Here is a tiny trained network, its code and every weight. The questions are about switching its units off for an input and a class, where a switched-off unit gives its printed mean instead of its output.

import numpy as np


def w(rows, s, z=0):
    codes = np.array(rows[::2]) - 128.0
    scale = np.full(codes.shape[1], s)
    scale[-1] = z or s
    return codes * scale


def f(y):
    return np.maximum(y, 0)


def log_softmax(a):
    a = a - a.max(-1, keepdims=True)
    return a - np.log(np.exp(a).sum(-1, keepdims=True))


def net(x, mask):
    res = np.array(x, float).reshape(1, 5) / 4 @ E
    y = f(res @ A[0][:, :-1].T + A[0][:, -1])
    res = res + np.where(mask, y, B[0][:, -1]) @ B[0][:, :-1]
    return log_softmax(res[-1] @ U[:, :-1].T + U[:, -1])


A, B = {}, {}
E = w([
[79,155,2,132],'x0',
[157,125,109,117],'x1',
[132,59,84,150],'x2',
[88,72,160,29],'x3',
[116,150,148,125],'x4',
],0.0098)
A[0] = w([
[140,164,124,245,41],'neuron 1',
[74,103,154,71,99],'neuron 2',
[124,216,166,106,182],'neuron 3',
[105,159,78,109,16],'neuron 4',
[141,209,151,64,186],'neuron 5',
[115,117,108,244,49],'neuron 6',
[148,150,115,178,41],'neuron 7',
[206,197,116,104,155],'neuron 8',
[90,178,151,153,254],'neuron 9',
[145,16,147,198,210],'neuron 10',
[148,112,64,130,105],'neuron 11',
[100,110,134,97,26],'neuron 12',
[151,82,133,63,88],'neuron 13',
[64,93,104,80,74],'neuron 14',
[130,103,177,183,45],'neuron 15',
[49,167,65,149,49],'neuron 16',
[191,114,183,117,94],'neuron 17',
[157,153,129,170,2],'neuron 18',
[194,108,169,137,47],'neuron 19',
[109,163,33,95,25],'neuron 20',
],0.012,0.0044)
B[0] = w([
[196,164,107,38,251],'neuron 1',
[210,163,67,90,222],'neuron 2',
[88,164,40,118,238],'neuron 3',
[66,207,159,112,179],'neuron 4',
[119,80,79,214,238],'neuron 5',
[201,101,78,48,226],'neuron 6',
[168,105,112,50,180],'neuron 7',
[149,115,71,119,211],'neuron 8',
[131,94,38,157,241],'neuron 9',
[17,175,68,179,253],'neuron 10',
[30,106,129,140,204],'neuron 11',
[186,141,128,41,154],'neuron 12',
[171,152,80,87,203],'neuron 13',
[160,155,87,68,213],'neuron 14',
[146,233,90,99,171],'neuron 15',
[76,171,202,111,238],'neuron 16',
[54,254,114,127,213],'neuron 17',
[220,224,134,78,161],'neuron 18',
[84,218,157,140,187],'neuron 19',
[56,209,199,144,238],'neuron 20',
],0.0086,0.0062)
U = w([
[83,211,176,78,55],'0',
[168,145,110,7,31],'1',
[103,148,103,94,254],'2',
[101,142,97,94,254],'3',
[90,131,87,107,235],'4',
[131,52,115,157,115],'5',
[111,68,150,171,2],'6',
],0.013,0.0052)

Each question gives the input, the list of numbers given to net, and the class t.
The units are the neurons (one row each of A and B). Each row of codes is followed by its name. A weight is (code - 128) times the scale printed after its matrix; where a second scale follows, it is the last column's (A, B and U).
mask holds one flag per neuron, in row order. A switched-off neuron (its flag False) gives its mean, the last column of its row in B, instead of its output. The means were averaged over made-up inputs and are rounded, as every weight is.
A unit's drop is (log p(t) with every unit on - log p(t) with that unit switched off) / (log p(t) with every unit on - log p(t) with every unit switched off).
The circuit of an input: a set's keep is (log p(t) with only the set's units on - log p(t) with every unit switched off) / (log p(t) with every unit on - log p(t) with every unit switched off). Starting from the 12 units with the biggest drops (on a tie, the unit counted first), units are removed one at a time, each time the one whose removal leaves the highest keep (on an exact tie, the one counted first), for as long as the keep stays at least 0.8.
circuit, biggest first: the units of the circuit, biggest drop first
unit that matters most: the unit with the biggest drop
k most important neurons: the k neurons with the biggest drops, biggest first
drop when u is switched off: that unit's drop, to one decimal
input [-7,1,6,-5,1], class 0: circuit, biggest first	[neuron 19; neuron 17]
input [-6,5,3,-7,0], class 1: circuit, biggest first	[neuron 1]
input [-3,2,1,-6,-2], class 1: 2 most important neurons	[neuron 1; neuron 6]
input [-3,-3,-4,-6,6], class 1: circuit, biggest first	[neuron 1; neuron 10]
input [6,0,8,8,7], class 1: 3 most important neurons	[neuron 14; neuron 2; neuron 12]
input [6,5,3,-7,5], class 1: circuit, biggest first	[neuron 6; neuron 1]
input [-5,2,1,3,-1], class 0: 3 most important neurons	[neuron 17; neuron 9; neuron 19]
input [3,4,0,-4,2], class 1: 2 most important neurons	[neuron 10; neuron 1]
input [3,6,-8,4,-7], class 4: circuit, biggest first	[neuron 5; neuron 1]
input [8,7,7,-7,3], class 0: 2 most important neurons	[neuron 20; neuron 16]
input [7,7,2,-8,3], class 1: 4 most important neurons	[neuron 6; neuron 1; neuron 7; neuron 10]
input [8,-1,7,-2,-1], class 0: circuit, biggest first	[neuron 20; neuron 16]
input [7,1,-6,2,-4], class 0: 3 most important neurons	[neuron 20; neuron 16; neuron 4]
input [-5,4,-8,3,8], class 3: circuit, biggest first	[neuron 5; neuron 3]
input [5,-5,7,-8,-5], class 1: unit that matters most	neuron 6
input [8,4,5,-5,-2], class 0: drop when neuron 4 is switched off	0.1
input [8,3,6,-4,6], class 0: drop when neuron 20 is switched off	0.3
input [-7,2,4,-2,-6], class 0: drop when neuron 17 is switched off	0.2
input [-1,6,-6,-8,1], class 1: drop when neuron 1 is switched off	0.2
input [8,6,-7,4,2], class 0: circuit, biggest first	[neuron 20]
